Below are the code and all the weights of a small trained network. Each question names an input and a target symbol and asks about switching units off, where a switched-off unit gives its printed mean instead of its output.

import numpy as np


def w(rows, s, z=0):
    codes = np.array(rows[::2]) - 128.0
    scale = np.full(codes.shape[1], s)
    scale[-1] = z or s
    return codes * scale


def softmax(a):
    e = np.exp(a - a.max(-1, keepdims=True))
    return e / e.sum(-1, keepdims=True)


def log_softmax(a):
    a = a - a.max(-1, keepdims=True)
    return a - np.log(np.exp(a).sum(-1, keepdims=True))


def net(x, mask):
    ids = ['Σβγεζηθλμξπτφψω'.index(c) for c in x.split()]
    T = len(ids)
    res = E[ids] + P[:T]
    u = 0
    for l in range(3):
        r = res
        for j in range(2):
            rows = slice(2 * j, 2 * j + 2)
            q, k, v = (r @ M[l][rows].T for M in (Q, K, V))
            z = softmax(np.where(np.tri(T) > 0, q @ k.T / 2**0.5, -1e9)) @ v
            o = O[l][rows]
            res = res + np.where(mask[u + j], z, o[:, -1]) @ o[:, :-1]
        u += 2
    return log_softmax(res[-1] @ U[:, :-1].T + U[:, -1])


Q, K, V, O = {}, {}, {}, {}
E = w([
[252,33,90,53,23,161],'Σ',
[222,148,166,90,121,118],'β',
[187,130,70,121,97,207],'γ',
[240,161,199,109,110,152],'ε',
[179,166,121,102,124,107],'ζ',
[204,43,57,62,19,122],'η',
[200,196,174,145,155,161],'θ',
[129,162,90,41,94,179],'λ',
[190,126,127,84,26,121],'μ',
[137,189,93,124,125,152],'ξ',
[137,98,31,107,24,164],'π',
[198,201,167,164,67,180],'τ',
[188,113,124,83,71,173],'φ',
[226,99,196,21,35,209],'ψ',
[192,144,161,1,121,231],'ω',
],0.0095)
P = w([
[106,198,124,71,102,139],'0',
[118,77,138,162,158,188],'1',
[180,95,117,111,190,133],'2',
[191,187,91,193,100,145],'3',
[66,68,144,111,128,182],'4',
[124,110,61,26,255,18],'5',
[238,206,117,248,105,150],'6',
[81,47,202,106,102,198],'7',
],0.02)
Q[0] = w([
[143,116,2,112,102,130],'L0H0',
[57,53,182,168,105,43],'L0H0',
[17,106,133,193,142,162],'L0H1',
[131,179,95,135,84,241],'L0H1',
],0.0089)
K[0] = w([
[202,117,91,174,104,139],'L0H0',
[75,21,191,148,129,76],'L0H0',
[105,21,164,113,223,156],'L0H1',
[116,109,209,1,111,166],'L0H1',
],0.0091)
V[0] = w([
[124,99,110,74,163,108],'L0H0',
[185,67,112,173,142,183],'L0H0',
[165,79,196,72,154,70],'L0H1',
[205,9,145,168,60,128],'L0H1',
],0.012)
O[0] = w([
[48,121,91,103,120,143,47],'L0H0',
[126,190,178,151,174,141,169],'L0H0',
[241,117,96,7,157,119,81],'L0H1',
[164,89,221,64,116,92,2],'L0H1',
],0.012,0.0053)
Q[1] = w([
[188,101,182,160,30,193],'L1H0',
[7,5,202,156,224,152],'L1H0',
[40,66,255,140,125,79],'L1H1',
[115,135,147,184,211,91],'L1H1',
],0.0083)
K[1] = w([
[131,92,188,85,39,255],'L1H0',
[124,128,229,99,193,153],'L1H0',
[229,188,191,191,217,160],'L1H1',
[164,203,161,138,23,115],'L1H1',
],0.009)
V[1] = w([
[82,81,50,83,241,138],'L1H0',
[202,99,112,79,102,63],'L1H0',
[122,113,113,68,2,175],'L1H1',
[73,198,180,65,198,255],'L1H1',
],0.0084)
O[1] = w([
[179,70,69,135,118,84,200],'L1H0',
[64,214,67,158,248,141,64],'L1H0',
[95,168,144,84,178,125,254],'L1H1',
[185,136,186,47,60,49,203],'L1H1',
],0.012,0.0062)
Q[2] = w([
[76,2,192,109,198,54],'L2H0',
[154,119,76,72,89,203],'L2H0',
[165,106,75,63,227,40],'L2H1',
[151,101,144,221,168,211],'L2H1',
],0.0072)
K[2] = w([
[214,8,216,202,253,140],'L2H0',
[56,77,115,40,109,184],'L2H0',
[175,48,251,50,205,164],'L2H1',
[127,200,161,48,15,239],'L2H1',
],0.0058)
V[2] = w([
[143,119,229,73,100,155],'L2H0',
[254,202,169,172,137,132],'L2H0',
[100,186,71,124,90,100],'L2H1',
[135,191,124,162,117,100],'L2H1',
],0.0094)
O[2] = w([
[82,251,119,220,104,55,211],'L2H0',
[156,219,21,135,95,217,10],'L2H0',
[139,124,45,193,176,120,253],'L2H1',
[123,122,132,216,144,80,100],'L2H1',
],0.011,0.006)
U = w([
[206,127,72,71,145,166,114],'Σ',
[190,62,102,108,155,111,47],'β',
[209,134,71,83,122,2,2],'γ',
[197,104,70,128,32,199,150],'ε',
[107,70,178,102,174,96,101],'ζ',
[93,193,104,111,170,77,46],'η',
[146,151,12,156,155,132,129],'θ',
[91,60,212,137,104,65,57],'λ',
[110,125,108,138,175,75,231],'μ',
[129,54,119,160,116,76,107],'ξ',
[73,131,123,174,101,123,137],'π',
[121,40,188,160,48,217,196],'τ',
[58,96,131,176,190,94,148],'φ',
[39,151,172,106,159,126,148],'ψ',
[113,121,229,78,14,133,225],'ω',
],0.0097,0.0091)

Each question gives the input, a string of symbols that net reads in full, and the target symbol t.
The units are the heads (2 rows each of Q, K, V and O). Each row of codes is followed by its name. A weight is (code - 128) times the scale printed after its matrix; where a second scale follows, it is the last column's (O and U).
mask holds one flag per head, layer by layer. A switched-off head (its flag False) gives its mean, the last column of its rows in O, instead of its output. The means were averaged over made-up inputs and are rounded, as every weight is.
A unit's drop is (log p(t) with every unit on - log p(t) with that unit switched off) / (log p(t) with every unit on - log p(t) with every unit switched off).
The circuit of an input: a set's keep is (log p(t) with only the set's units on - log p(t) with every unit switched off) / (log p(t) with every unit on - log p(t) with every unit switched off). Starting from all 6 units, units are removed one at a time, each time the one whose removal leaves the highest keep (on an exact tie, the one counted first), for as long as the keep stays at least 0.8.
units of the circuit, in order: the units of the circuit, biggest drop first
unit that matters most: the unit with the biggest drop
heads that matter: for each layer, one digit per head in row order, 1 if its drop is at least 0.15 and else 0, layers parted by /
input ω ψ λ, target γ: units of the circuit, in order : [L1H1]
input λ τ φ ω λ β ψ, target ξ: heads that matter : 11 / 11 / 11
input ω η μ θ η π, target ε: heads that matter : 11 / 00 / 10
input μ ξ ζ θ, target φ: units of the circuit, in order : [L0H0, L2H0, L1H1, L2H1]
input θ φ π Σ ζ ω, target η: heads that matter : 11 / 10 / 10
input ε ω ε, target Σ: heads that matter : 11 / 00 / 11
input ω β ω ξ ω ω μ, target γ: heads that matter : 11 / 11 / 00
input ω ε π ω, target γ: heads that matter : 11 / 11 / 00
input ξ ζ θ, target ξ: heads that matter : 11 / 10 / 11
input ε λ ω μ ξ, target ω: heads that matter : 01 / 00 / 01
input τ γ φ θ ω ε, target ε: units of the circuit, in order : [L0H1, L2H0, L0H0]
input ω ζ γ γ, target γ: units of the circuit, in order : [L1H1, L0H0, L0H1, L1H0]
input γ ω φ ε ε φ, target Σ: units of the circuit, in order : [L2H0, L0H0, L1H0, L2H1]
input π ε ξ, target φ: unit that matters most : L0H0
input θ γ ω ω, target ε: heads that matter : 01 / 10 / 10
input θ ω μ φ, target ε: units of the circuit, in order : [L0H1, L2H0]
input τ ω μ ω, target π: units of the circuit, in order : [L1H0, L0H1, L2H0]
input μ η γ, target ζ: heads that matter : 10 / 01 / 10
input ε π μ ω φ ω τ, target θ: heads that matter : 01 / 00 / 01
input ω ω ω ξ φ ε η, target γ: units of the circuit, in order : [L0H0, L1H1]
input ω γ π ξ, target γ: unit that matters most : L0H0
